Below are the code and all the weights of a small trained network. Each question names an input and a class and asks about switching units off, where a switched-off unit gives its printed mean instead of its output.

import numpy as np


def w(rows, s, z=0):
    codes = np.array(rows[::2]) - 128.0
    scale = np.full(codes.shape[1], s)
    scale[-1] = z or s
    return codes * scale


def norm(h):
    return h / np.sqrt((h * h).mean(-1, keepdims=True) + 1e-5)


def f(y):
    return y / 2 * (1 + np.tanh(0.7978845608 * (y + 0.044715 * y**3)))


def log_softmax(a):
    a = a - a.max(-1, keepdims=True)
    return a - np.log(np.exp(a).sum(-1, keepdims=True))


def net(x, mask):
    res = np.array(x, float).reshape(1, 7) / 4 @ E
    u = 0
    for l in range(4):
        y = f(norm(res) @ A[l][:, :-1].T + A[l][:, -1])
        res = res + np.where(mask[u : u + 5], y, B[l][:, -1]) @ B[l][:, :-1]
        u += 5
    return log_softmax(norm(res)[-1] @ U[:, :-1].T + U[:, -1])


A, B = {}, {}
E = w([
[139,125,126,125,124,128,129,142,137,132],'x0',
[83,53,134,77,62,73,107,167,74,181],'x1',
[77,186,31,99,147,55,196,143,176,215],'x2',
[107,119,131,134,132,127,128,107,128,117],'x3',
[146,151,127,105,117,135,133,127,121,132],'x4',
[70,106,160,55,193,254,175,168,115,155],'x5',
[129,132,121,136,142,126,118,143,115,127],'x6',
],0.0086)
A[0] = w([
[81,97,88,87,217,220,170,107,130,254,3],'0.n1',
[126,171,155,160,70,137,62,148,115,82,111],'0.n2',
[90,96,223,93,172,233,155,180,105,115,67],'0.n3',
[192,151,69,190,174,134,225,87,137,60,53],'0.n4',
[96,161,55,153,131,109,143,126,174,128,77],'0.n5',
],0.006,0.005)
B[0] = w([
[90,167,253,145,154,13,113,181,111,74,219],'0.n1',
[128,114,174,135,117,51,149,190,198,139,175],'0.n2',
[149,70,52,115,137,145,28,45,169,141,254],'0.n3',
[152,79,121,156,136,141,200,112,62,157,174],'0.n4',
[172,162,101,47,170,59,122,73,60,115,168],'0.n5',
],0.0077,0.0046)
A[1] = w([
[176,80,193,222,2,132,146,129,83,27,69],'1.n1',
[89,42,143,71,75,73,90,172,105,163,165],'1.n2',
[126,123,87,163,175,214,148,105,130,112,6],'1.n3',
[88,129,112,87,120,42,131,148,89,162,46],'1.n4',
[150,186,125,168,109,137,74,158,205,90,96],'1.n5',
],0.0056,0.0014)
B[1] = w([
[132,168,181,132,140,107,200,193,149,87,254],'1.n1',
[121,136,74,97,87,142,167,138,1,124,249],'1.n2',
[89,106,105,118,90,196,124,189,159,153,139],'1.n3',
[123,147,139,150,71,147,75,89,216,101,205],'1.n4',
[127,197,135,112,183,185,151,77,138,97,150],'1.n5',
],0.0089,0.0048)
A[2] = w([
[189,136,198,175,88,136,144,161,80,44,3],'2.n1',
[147,204,172,169,253,85,167,104,225,127,112],'2.n2',
[21,176,168,76,169,151,207,194,121,132,63],'2.n3',
[72,102,153,155,166,107,163,171,146,160,98],'2.n4',
[106,143,180,140,200,147,110,90,250,68,95],'2.n5',
],0.0076,0.0018)
B[2] = w([
[47,149,145,62,137,117,131,165,69,113,210],'2.n1',
[248,2,148,111,140,102,173,105,81,120,254],'2.n2',
[184,167,178,179,110,120,194,228,65,49,181],'2.n3',
[142,152,163,106,35,135,168,167,143,114,138],'2.n4',
[224,151,116,122,169,141,144,163,213,103,207],'2.n5',
],0.0084,0.0075)
A[3] = w([
[82,40,143,136,146,155,81,61,89,133,4],'3.n1',
[139,198,99,188,197,204,74,106,210,153,69],'3.n2',
[123,137,153,139,123,76,169,133,128,62,147],'3.n3',
[1,217,141,134,54,33,137,172,135,129,122],'3.n4',
[141,132,25,164,107,75,149,40,140,212,114],'3.n5',
],0.0095,0.003)
B[3] = w([
[143,106,105,59,88,127,193,126,85,166,162],'3.n1',
[110,151,137,101,144,149,53,139,216,76,160],'3.n2',
[126,132,118,114,133,126,190,170,101,164,230],'3.n3',
[19,252,149,178,125,173,88,177,141,118,254],'3.n4',
[135,63,90,160,134,152,66,20,199,194,225],'3.n5',
],0.012,0.0078)
U = w([
[216,115,183,145,167,83,225,177,122,70,166],'0',
[34,211,165,162,100,110,138,200,72,111,233],'1',
[132,107,124,106,161,195,44,116,242,64,164],'2',
[120,32,100,56,98,164,117,102,43,146,117],'3',
[188,46,84,186,158,77,125,7,165,175,25],'4',
[44,167,77,200,90,137,32,70,204,174,1],'5',
],0.015,0.0018)

Each question gives the input, the list of numbers given to net, and the class t.
The units are the neurons (one row each of A and B). Each row of codes is followed by its name. A weight is (code - 128) times the scale printed after its matrix; where a second scale follows, it is the last column's (A, B and U).
mask holds one flag per neuron, layer by layer. A switched-off neuron (its flag False) gives its mean, the last column of its row in B, instead of its output. The means were averaged over made-up inputs and are rounded, as every weight is.
A unit's drop is (log p(t) with every unit on - log p(t) with that unit switched off) / (log p(t) with every unit on - log p(t) with every unit switched off).
The circuit of an input: a set's keep is (log p(t) with only the set's units on - log p(t) with every unit switched off) / (log p(t) with every unit on - log p(t) with every unit switched off). Starting from the 12 units with the biggest drops (on a tie, the unit counted first), units are removed one at a time, each time the one whose removal leaves the highest keep (on an exact tie, the one counted first), for as long as the keep stays at least 0.8.
units of the circuit, in order: the units of the circuit, biggest drop first
top k neurons: the k neurons with the biggest drops, biggest first
k most important neurons of layer l: the k neurons of layer l with the biggest drops, biggest first
drop of u: that unit's drop, to one decimal
input [-6,6,2,-2,-8,-7,-3], class 5: units of the circuit, in order : 3.n5, 2.n2
input [6,1,-7,1,5,-8,-1], class 1: units of the circuit, in order : 2.n1
input [-3,1,-8,0,3,-2,0], class 1: top 2 neurons : 2.n1, 2.n2
input [0,4,-8,1,7,0,5], class 1: top 4 neurons : 1.n1, 2.n2, 2.n1, 0.n2
input [-3,0,-1,0,2,8,-7], class 2: top 2 neurons : 0.n3, 2.n2
input [1,-5,1,-6,5,-7,4], class 4: units of the circuit, in order : 2.n3, 3.n4
input [-2,5,1,-1,7,8,3], class 1: top 3 neurons : 0.n1, 2.n2, 2.n3
input [3,-5,1,3,2,-2,6], class 4: top 2 neurons : 0.n1, 1.n1
input [-8,-5,8,-4,-6,1,-3], class 0: top 2 neurons : 0.n3, 2.n3
input [2,4,3,-2,-7,0,7], class 5: top 3 neurons : 1.n1, 1.n4, 2.n2
input [8,2,7,-1,5,-4,-7], class 5: top 2 neurons : 2.n2, 3.n4
input [8,6,5,3,-4,-7,1], class 5: top 3 neurons : 2.n2, 3.n4, 3.n5
input [-3,6,5,-3,-6,0,6], class 5: top 2 neurons : 1.n1, 1.n4
input [-1,8,1,-8,-3,7,-5], class 1: units of the circuit, in order : 2.n2
input [8,-4,1,-7,-4,-1,-5], class 4: top 2 neurons : 0.n1, 1.n1
input [-2,0,-1,-6,-5,8,0], class 2: 4 most important neurons of layer 0 : 0.n3, 0.n4, 0.n5, 0.n1
input [-4,-7,6,6,-4,0,-4], class 4: top 3 neurons : 1.n1, 0.n5, 0.n4
input [3,3,5,-3,6,-8,1], class 5: top 2 neurons : 2.n2, 3.n4
input [1,0,3,-8,-4,4,4], class 0: top 3 neurons : 0.n1, 2.n2, 3.n4
input [-2,2,-7,0,-7,-5,2], class 1: units of the circuit, in order : 2.n1
input [3,1,5,-8,-4,-6,-1], class 5: 2 most important neurons of layer 2 : 2.n2, 2.n5
input [-1,0,7,3,-7,-3,-5], class 4: 2 most important neurons of layer 1 : 1.n2, 1.n3
input [-8,0,1,-3,2,1,-8], class 0: drop of 3.n4 : 0.2
input [-5,2,4,-8,6,-1,-8], class 5: drop of 2.n2 : 0.6
input [2,1,-6,-1,-1,-1,5], class 1: drop of 2.n2 : 0.4
input [-8,6,8,-7,-8,-4,4], class 5: drop of 3.n4 : 0.1
